Here is a tiny trained network, its code and every weight. The questions are about switching its units off for an input and a class, where a switched-off unit gives its printed mean instead of its output.

import numpy as np


def w(rows, s, z=0):
    codes = np.array(rows[::2]) - 128.0
    scale = np.full(codes.shape[1], s)
    scale[-1] = z or s
    return codes * scale


def f(y):
    return np.maximum(y, 0)


def log_softmax(a):
    a = a - a.max(-1, keepdims=True)
    return a - np.log(np.exp(a).sum(-1, keepdims=True))


def net(x, mask):
    res = np.array(x, float).reshape(1, 3) / 4 @ E
    y = f(res @ A[0][:, :-1].T + A[0][:, -1])
    res = res + np.where(mask, y, B[0][:, -1]) @ B[0][:, :-1]
    return log_softmax(res[-1] @ U[:, :-1].T + U[:, -1])


A, B = {}, {}
E = w([
[139,95,79,42,100,129,83],'x0',
[63,167,108,205,12,106,67],'x1',
[81,44,152,106,70,247,210],'x2',
],0.011)
A[0] = w([
[111,100,132,143,99,188,155,138],'n0',
[134,111,135,92,165,163,176,170],'n1',
[104,130,141,124,158,173,176,112],'n2',
[115,124,149,214,109,161,182,113],'n3',
[104,163,159,249,156,104,170,159],'n4',
[136,129,114,139,175,109,114,255],'n5',
[136,117,132,139,151,155,200,143],'n6',
[150,110,114,42,176,108,134,51],'n7',
[104,130,121,105,99,75,67,162],'n8',
[77,126,120,178,2,134,107,176],'n9',
[117,182,131,188,160,41,88,193],'n10',
],0.015,0.004)
B[0] = w([
[88,111,149,84,131,122,196,201],'n0',
[113,78,194,161,161,78,149,200],'n1',
[110,75,180,112,67,134,158,180],'n2',
[121,208,104,133,186,83,148,198],'n3',
[201,82,130,191,125,136,40,215],'n4',
[177,105,124,143,113,127,114,180],'n5',
[101,52,192,100,102,158,133,186],'n6',
[244,160,96,188,142,139,105,198],'n7',
[172,168,71,67,111,152,157,180],'n8',
[26,217,121,214,150,112,43,249],'n9',
[249,112,111,150,193,127,172,232],'n10',
],0.016,0.019)
U = w([
[187,111,118,178,207,75,109,207],'0',
[138,2,167,76,46,163,117,252],'1',
[220,117,39,39,70,159,110,46],'2',
[33,170,103,147,78,116,28,35],'3',
[2,124,167,83,152,72,228,47],'4',
],0.0095,0.0015)

Each question gives the input, the list of numbers given to net, and the class t.
The units are the neurons (one row each of A and B). Each row of codes is followed by its name. A weight is (code - 128) times the scale printed after its matrix; where a second scale follows, it is the last column's (A, B and U).
mask holds one flag per neuron, in row order. A switched-off neuron (its flag False) gives its mean, the last column of its row in B, instead of its output. The means were averaged over made-up inputs and are rounded, as every weight is.
A unit's drop is (log p(t) with every unit on - log p(t) with that unit switched off) / (log p(t) with every unit on - log p(t) with every unit switched off).
The circuit of an input: a set's keep is (log p(t) with only the set's units on - log p(t) with every unit switched off) / (log p(t) with every unit on - log p(t) with every unit switched off). Starting from all 11 units, units are removed one at a time, each time the one whose removal leaves the highest keep (on an exact tie, the one counted first), for as long as the keep stays at least 0.8.
units of the circuit, in order: the units of the circuit, biggest drop first
k most important neurons: the k neurons with the biggest drops, biggest first
drop of u: that unit's drop, to one decimal
input [5,8,-1], class 3: units of the circuit, in order : (n9)
input [5,-3,-8], class 2: units of the circuit, in order : (n9, n8)
input [7,-8,3], class 1: 3 most important neurons : (n9, n10, n3)
input [2,2,-8], class 2: units of the circuit, in order : (n8, n9)
input [0,-2,1], class 1: 3 most important neurons : (n9, n3, n10)
input [5,-3,7], class 1: 2 most important neurons : (n9, n3)
input [4,-5,2], class 1: 2 most important neurons : (n9, n10)
input [7,2,-5], class 2: drop of n8 : 0.1
input [5,-3,-6], class 2: drop of n6 : 0.0
input [0,-8,0], class 1: drop of n2 : 0.2
input [-6,8,1], class 3: 2 most important neurons : (n9, n7)
